Here is a tiny trained network, its code and every weight. The questions are about switching its units off for an input and a class, where a switched-off unit gives its printed mean instead of its output.

import numpy as np


def w(rows, s, z=0):
    codes = np.array(rows[::2]) - 128.0
    scale = np.full(codes.shape[1], s)
    scale[-1] = z or s
    return codes * scale


def norm(h):
    return h / np.sqrt((h * h).mean(-1, keepdims=True) + 1e-5)


def f(y):
    return y / 2 * (1 + np.tanh(0.7978845608 * (y + 0.044715 * y**3)))


def log_softmax(a):
    a = a - a.max(-1, keepdims=True)
    return a - np.log(np.exp(a).sum(-1, keepdims=True))


def net(x, mask):
    res = np.array(x, float).reshape(1, 5) / 4 @ E
    u = 0
    for l in range(4):
        y = f(norm(res) @ A[l][:, :-1].T + A[l][:, -1])
        res = res + np.where(mask[u : u + 3], y, B[l][:, -1]) @ B[l][:, :-1]
        u += 3
    return log_softmax(norm(res)[-1] @ U[:, :-1].T + U[:, -1])


A, B = {}, {}
E = w([
[82,43,180,239,121,64,111],'x0',
[106,60,141,82,131,197,3],'x1',
[133,126,135,128,129,126,127],'x2',
[62,119,170,47,177,64,158],'x3',
[132,87,72,137,187,139,152],'x4',
],0.0058)
A[0] = w([
[122,181,238,120,62,124,86,44],'0.n0',
[158,201,240,115,2,145,101,33],'0.n1',
[226,177,95,223,85,171,67,2],'0.n2',
],0.0075,0.0034)
B[0] = w([
[78,117,24,138,127,64,97,174],'0.n0',
[119,152,40,156,92,21,58,214],'0.n1',
[18,63,208,61,42,226,254,252],'0.n2',
],0.0079,0.0035)
A[1] = w([
[106,48,103,135,203,166,192,57],'1.n0',
[147,57,2,149,214,203,160,39],'1.n1',
[151,85,170,116,105,171,6,4],'1.n2',
],0.0095,0.0024)
B[1] = w([
[109,168,112,125,50,69,83,252],'1.n0',
[80,156,112,132,51,78,66,238],'1.n1',
[101,132,65,179,254,185,141,227],'1.n2',
],0.0087,0.0033)
A[2] = w([
[219,189,153,189,136,109,170,98],'2.n0',
[223,212,129,69,106,188,79,2],'2.n1',
[157,74,225,251,129,105,77,55],'2.n2',
],0.013,0.0024)
B[2] = w([
[80,88,128,216,176,191,66,180],'2.n0',
[161,97,66,103,141,57,255,222],'2.n1',
[195,198,41,19,146,118,236,253],'2.n2',
],0.0099,0.0046)
A[3] = w([
[100,144,250,48,188,65,110,107],'3.n0',
[141,215,167,231,122,113,184,167],'3.n1',
[176,123,134,137,116,142,112,2],'3.n2',
],0.013,0.0027)
B[3] = w([
[119,124,125,144,81,181,143,255],'3.n0',
[126,119,127,104,142,147,94,253],'3.n1',
[213,157,3,102,98,224,133,83],'3.n2',
],0.028,0.0034)
U = w([
[163,146,91,81,159,98,218,136],'0',
[113,110,156,125,57,208,164,133],'1',
[112,106,110,131,208,178,57,134],'2',
[97,120,129,129,120,106,136,255],'3',
[106,155,99,149,63,56,78,117],'4',
[154,124,185,173,121,90,139,80],'5',
[208,135,195,200,138,107,128,54],'6',
[245,124,195,156,128,117,112,65],'7',
],0.012,0.0085)

Each question gives the input, the list of numbers given to net, and the class t.
The units are the neurons (one row each of A and B). Each row of codes is followed by its name. A weight is (code - 128) times the scale printed after its matrix; where a second scale follows, it is the last column's (A, B and U).
mask holds one flag per neuron, layer by layer. A switched-off neuron (its flag False) gives its mean, the last column of its row in B, instead of its output. The means were averaged over made-up inputs and are rounded, as every weight is.
A unit's drop is (log p(t) with every unit on - log p(t) with that unit switched off) / (log p(t) with every unit on - log p(t) with every unit switched off).
The circuit of an input: a set's keep is (log p(t) with only the set's units on - log p(t) with every unit switched off) / (log p(t) with every unit on - log p(t) with every unit switched off). Starting from all 12 units, units are removed one at a time, each time the one whose removal leaves the highest keep (on an exact tie, the one counted first), for as long as the keep stays at least 0.8.
circuit, biggest first: the units of the circuit, biggest drop first
most important unit: the unit with the biggest drop
k most important neurons: the k neurons with the biggest drops, biggest first
k most important neurons of layer l: the k neurons of layer l with the biggest drops, biggest first
input [5,0,1,5,1], class 0: circuit, biggest first -> (2.n2, 0.n2)
input [4,7,4,4,8], class 4: most important unit -> 1.n0
input [-7,7,4,-3,8], class 4: 2 most important neurons -> (1.n1, 2.n2)
input [-7,7,0,8,0], class 1: 4 most important neurons -> (3.n0, 2.n2, 0.n1, 1.n0)
input [0,-8,-8,8,2], class 1: circuit, biggest first -> (3.n0, 2.n1, 2.n2)
input [8,-6,2,-6,-2], class 0: 2 most important neurons -> (2.n2, 3.n0)
input [6,-7,4,7,-4], class 1: circuit, biggest first -> (3.n0, 2.n1)
input [-3,4,-6,6,8], class 4: 2 most important neurons -> (1.n1, 1.n0)
input [3,-4,3,-1,-3], class 2: 2 most important neurons -> (2.n0, 3.n1)
input [-5,8,-7,3,1], class 2: circuit, biggest first -> (1.n2, 0.n2)
input [4,-2,1,3,-7], class 4: 2 most important neurons of layer 0 -> (0.n0, 0.n1)
input [-2,7,-5,8,-7], class 1: 2 most important neurons -> (3.n0, 2.n0)
input [-3,-6,1,4,6], class 2: 2 most important neurons -> (0.n2, 3.n1)
input [0,3,-1,0,4], class 4: most important unit -> 1.n1
input [-2,4,1,3,5], class 4: circuit, biggest first -> (1.n1, 0.n2)
input [2,5,4,-4,7], class 4: 2 most important neurons of layer 3 -> (3.n1, 3.n0)
input [5,-6,6,-8,-7], class 1: 2 most important neurons of layer 1 -> (1.n0, 1.n1)
input [3,2,-3,1,-4], class 4: 2 most important neurons of layer 0 -> (0.n0, 0.n1)
input [-5,-8,-7,-8,5], class 1: circuit, biggest first -> (0.n2, 2.n2)
input [-6,5,-4,2,0], class 0: most important unit -> 2.n1
input [4,0,1,5,7], class 4: 2 most important neurons of layer 1 -> (1.n0, 1.n1)
input [-6,6,-2,-3,-6], class 0: 2 most important neurons -> (2.n1, 1.n1)
input [7,8,-6,7,-3], class 2: 2 most important neurons of layer 2 -> (2.n1, 2.n2)
input [-5,-6,4,-2,-4], class 2: 2 most important neurons of layer 2 -> (2.n0, 2.n2)
input [3,-8,2,8,-6], class 1: 2 most important neurons -> (3.n0, 1.n2)
input [0,1,1,4,-5], class 4: 2 most important neurons -> (0.n0, 0.n1)
input [8,6,6,2,-1], class 0: most important unit -> 2.n2
input [0,-7,-5,-6,3], class 2: 2 most important neurons of layer 3 -> (3.n1, 3.n0)
